Below is a small trained network, with its code and all its weights. Each question gives an input and a target symbol and asks what happens when units are switched off, that is, made to give their printed mean instead of their output.

import numpy as np


def w(rows, s, z=0):
    codes = np.array(rows[::2]) - 128.0
    scale = np.full(codes.shape[1], s)
    scale[-1] = z or s
    return codes * scale


def f(y):
    return y / 2 * (1 + np.tanh(0.7978845608 * (y + 0.044715 * y**3)))


def softmax(a):
    e = np.exp(a - a.max(-1, keepdims=True))
    return e / e.sum(-1, keepdims=True)


def log_softmax(a):
    a = a - a.max(-1, keepdims=True)
    return a - np.log(np.exp(a).sum(-1, keepdims=True))


def net(x, mask):
    ids = ['ηξπστφψ'.index(c) for c in x.split()]
    T = len(ids)
    res = E[ids] + P[:T]
    u = 0
    for l in range(3):
        r = res
        for j in range(3):
            rows = slice(2 * j, 2 * j + 2)
            q, k, v = (r @ M[l][rows].T for M in (Q, K, V))
            z = softmax(np.where(np.tri(T) > 0, q @ k.T / 2**0.5, -1e9)) @ v
            o = O[l][rows]
            res = res + np.where(mask[u + j], z, o[:, -1]) @ o[:, :-1]
        u += 3
        y = f(res @ A[l][:, :-1].T + A[l][:, -1])
        res = res + np.where(mask[u : u + 4], y, B[l][:, -1]) @ B[l][:, :-1]
        u += 4
    return log_softmax(res[-1] @ U[:, :-1].T + U[:, -1])


Q, K, V, O, A, B = {}, {}, {}, {}, {}, {}
E = w([
[210,93,98],'η',
[102,148,140],'ξ',
[53,47,108],'π',
[87,121,208],'σ',
[48,224,251],'τ',
[146,70,112],'φ',
[102,149,140],'ψ',
],0.018)
P = w([
[172,254,129],'0',
[118,117,221],'1',
[110,104,196],'2',
[106,98,183],'3',
[106,104,185],'4',
[108,106,169],'5',
[106,111,170],'6',
[102,101,190],'7',
[105,107,170],'8',
[105,108,170],'9',
[111,115,149],'10',
[105,105,172],'11',
[108,119,148],'12',
[116,136,111],'13',
],0.0088)
Q[0] = w([
[83,85,183],'L0H1',
[117,95,208],'L0H1',
[111,73,182],'L0H2',
[95,182,121],'L0H2',
[60,152,176],'L0H3',
[86,225,2],'L0H3',
],0.013)
K[0] = w([
[133,96,2],'L0H1',
[178,166,118],'L0H1',
[111,241,75],'L0H2',
[15,24,25],'L0H2',
[171,57,125],'L0H3',
[184,114,183],'L0H3',
],0.008)
V[0] = w([
[181,90,54],'L0H1',
[76,132,54],'L0H1',
[149,248,97],'L0H2',
[88,160,69],'L0H2',
[152,117,61],'L0H3',
[90,137,197],'L0H3',
],0.011)
O[0] = w([
[107,179,37,65],'L0H1',
[156,124,65,88],'L0H1',
[180,154,33,158],'L0H2',
[115,184,2,95],'L0H2',
[58,37,92,25],'L0H3',
[43,117,113,254],'L0H3',
],0.0067,0.0049)
A[0] = w([
[123,87,59,254],'L0N1',
[54,19,167,143],'L0N2',
[105,255,165,95],'L0N3',
[226,17,114,64],'L0N4',
],0.0096,0.0038)
B[0] = w([
[132,253,221,159],'L0N1',
[112,131,63,254],'L0N2',
[73,187,113,203],'L0N3',
[147,68,231,151],'L0N4',
],0.0062,0.0091)
Q[1] = w([
[254,105,145],'L1H1',
[104,54,32],'L1H1',
[213,158,107],'L1H2',
[152,171,117],'L1H2',
[212,254,55],'L1H3',
[128,228,230],'L1H3',
],0.0091)
K[1] = w([
[153,62,139],'L1H1',
[111,94,93],'L1H1',
[95,110,160],'L1H2',
[250,73,117],'L1H2',
[116,102,153],'L1H3',
[119,201,144],'L1H3',
],0.011)
V[1] = w([
[123,93,170],'L1H1',
[124,108,186],'L1H1',
[82,112,47],'L1H2',
[94,119,227],'L1H2',
[135,113,254],'L1H3',
[161,115,117],'L1H3',
],0.011)
O[1] = w([
[77,135,154,140],'L1H1',
[105,39,243,197],'L1H1',
[128,85,182,85],'L1H2',
[145,177,109,244],'L1H2',
[206,72,168,254],'L1H3',
[255,128,119,37],'L1H3',
],0.0071,0.0085)
A[1] = w([
[108,10,89,145],'L1N1',
[146,56,22,3],'L1N2',
[237,46,154,4],'L1N3',
[70,129,97,129],'L1N4',
],0.011,0.004)
B[1] = w([
[185,206,117,223],'L1N1',
[2,118,69,119],'L1N2',
[73,225,125,253],'L1N3',
[169,114,34,254],'L1N4',
],0.0092,0.0032)
Q[2] = w([
[186,102,79],'L2H1',
[162,29,144],'L2H1',
[127,149,191],'L2H2',
[95,252,134],'L2H2',
[112,179,154],'L2H3',
[52,105,138],'L2H3',
],0.016)
K[2] = w([
[75,62,165],'L2H1',
[158,107,207],'L2H1',
[123,99,129],'L2H2',
[107,121,111],'L2H2',
[170,140,185],'L2H3',
[125,250,78],'L2H3',
],0.012)
V[2] = w([
[84,76,224],'L2H1',
[77,115,133],'L2H1',
[81,199,149],'L2H2',
[152,54,181],'L2H2',
[10,160,118],'L2H3',
[119,65,78],'L2H3',
],0.013)
O[2] = w([
[89,12,165,9],'L2H1',
[29,88,57,115],'L2H1',
[18,54,5,217],'L2H2',
[165,190,2,83],'L2H2',
[177,164,19,218],'L2H3',
[73,110,114,6],'L2H3',
],0.0048,0.015)
A[2] = w([
[3,195,144,2],'L2N1',
[252,76,187,132],'L2N2',
[119,177,254,216],'L2N3',
[78,114,93,196],'L2N4',
],0.0099,0.0042)
B[2] = w([
[174,110,46,225],'L2N1',
[133,3,1,149],'L2N2',
[160,69,172,245],'L2N3',
[81,192,145,175],'L2N4',
],0.0094,0.012)
U = w([
[159,187,194,154],'η',
[142,184,112,139],'ξ',
[8,113,62,131],'π',
[97,66,111,138],'σ',
[180,71,42,5],'τ',
[88,150,161,248],'φ',
[159,161,90,77],'ψ',
],0.011,0.0034)

Each question gives the input, a string of symbols that net reads in full, and the target symbol t.
The units are the heads (2 rows each of Q, K, V and O) and the neurons (one row each of A and B). Each row of codes is followed by its name. A weight is (code - 128) times the scale printed after its matrix; where a second scale follows, it is the last column's (O, A, B and U).
mask holds one flag per unit, layer by layer, with each layer's heads first. A switched-off unit (its flag False) gives its mean, the last column of its rows in O or B, instead of its output. The means were averaged over made-up inputs and are rounded, as every weight is.
A unit's drop is (log p(t) with every unit on - log p(t) with that unit switched off) / (log p(t) with every unit on - log p(t) with every unit switched off).
The circuit of an input: a set's keep is (log p(t) with only the set's units on - log p(t) with every unit switched off) / (log p(t) with every unit on - log p(t) with every unit switched off). Starting from the 12 units with the biggest drops (on a tie, the unit counted first), units are removed one at a time, each time the one whose removal leaves the highest keep (on an exact tie, the one counted first), for as long as the keep stays at least 0.8.
circuit, biggest first: the units of the circuit, biggest drop first
unit that matters most: the unit with the biggest drop
top k neurons: the k neurons with the biggest drops, biggest first
k most important neurons of layer l: the k neurons of layer l with the biggest drops, biggest first
heads that matter: for each layer, one digit per head in row order, 1 if its drop is at least 0.15 and else 0, layers parted by /
input σ σ π φ φ π π π φ, target σ: heads that matter	100 / 011 / 101
input τ φ ψ, target τ: most important neuron of layer 2	(L2N2)
input π φ τ π σ ξ ξ η ξ φ φ π π ψ, target π: top 3 neurons	(L0N4 L2N3 L1N1)
input ξ π φ π τ π τ φ, target π: circuit, biggest first	(L2H1 L2N3)
input ξ σ σ, target ξ: circuit, biggest first	(L1H1 L2H1 L0H2)
input ψ π ψ ξ π π η ξ σ, target ψ: circuit, biggest first	(L0H2 L2H1 L1H3 L2N1)
input ξ π φ η ξ ξ ξ ξ π σ, target ξ: circuit, biggest first	(L0H2 L1H1 L2H1)
input σ π ψ ξ φ π ξ π ξ η π π φ η, target η: heads that matter	000 / 000 / 000
input τ ψ φ π τ σ ψ τ η σ, target τ: circuit, biggest first	(L0H1 L1H3 L0H3 L2N2)
input π ξ π τ η ξ, target π: circuit, biggest first	(L0N4 L2H1 L2N3)
input π τ ξ ξ σ π π π σ π τ, target π: top 2 neurons	(L1N1 L0N1)
input τ σ η η ξ τ ψ, target τ: circuit, biggest first	(L0H1 L0H3 L1H3 L2N2)
input η π ξ π σ, target η: top 2 neurons	(L0N1 L1N3)
input ψ σ η τ, target ψ: circuit, biggest first	(L2N1 L0N3)
input η φ η σ π π ξ ξ π π π ξ, target η: circuit, biggest first	(L2H1 L0H2 L1H1)
input η ξ σ σ, target η: top 4 neurons	(L0N1 L0N2 L0N4 L2N2)
input ψ σ φ, target η: unit that matters most	L1N4
input π η ξ σ ξ π π τ, target σ: top 3 neurons	(L2N1 L2N3 L1N3)
input σ π π π ξ τ η τ, target σ: top 3 neurons	(L2N1 L2N3 L0N1)
input τ η π π ψ η σ ξ ξ, target τ: unit that matters most	L0H1
input τ ξ ξ ξ φ σ φ φ ξ, target τ: top 4 neurons	(L0N3 L2N2 L0N2 L1N3)
input η π π π π σ ξ, target η: top 2 neurons	(L1N3 L0N1)
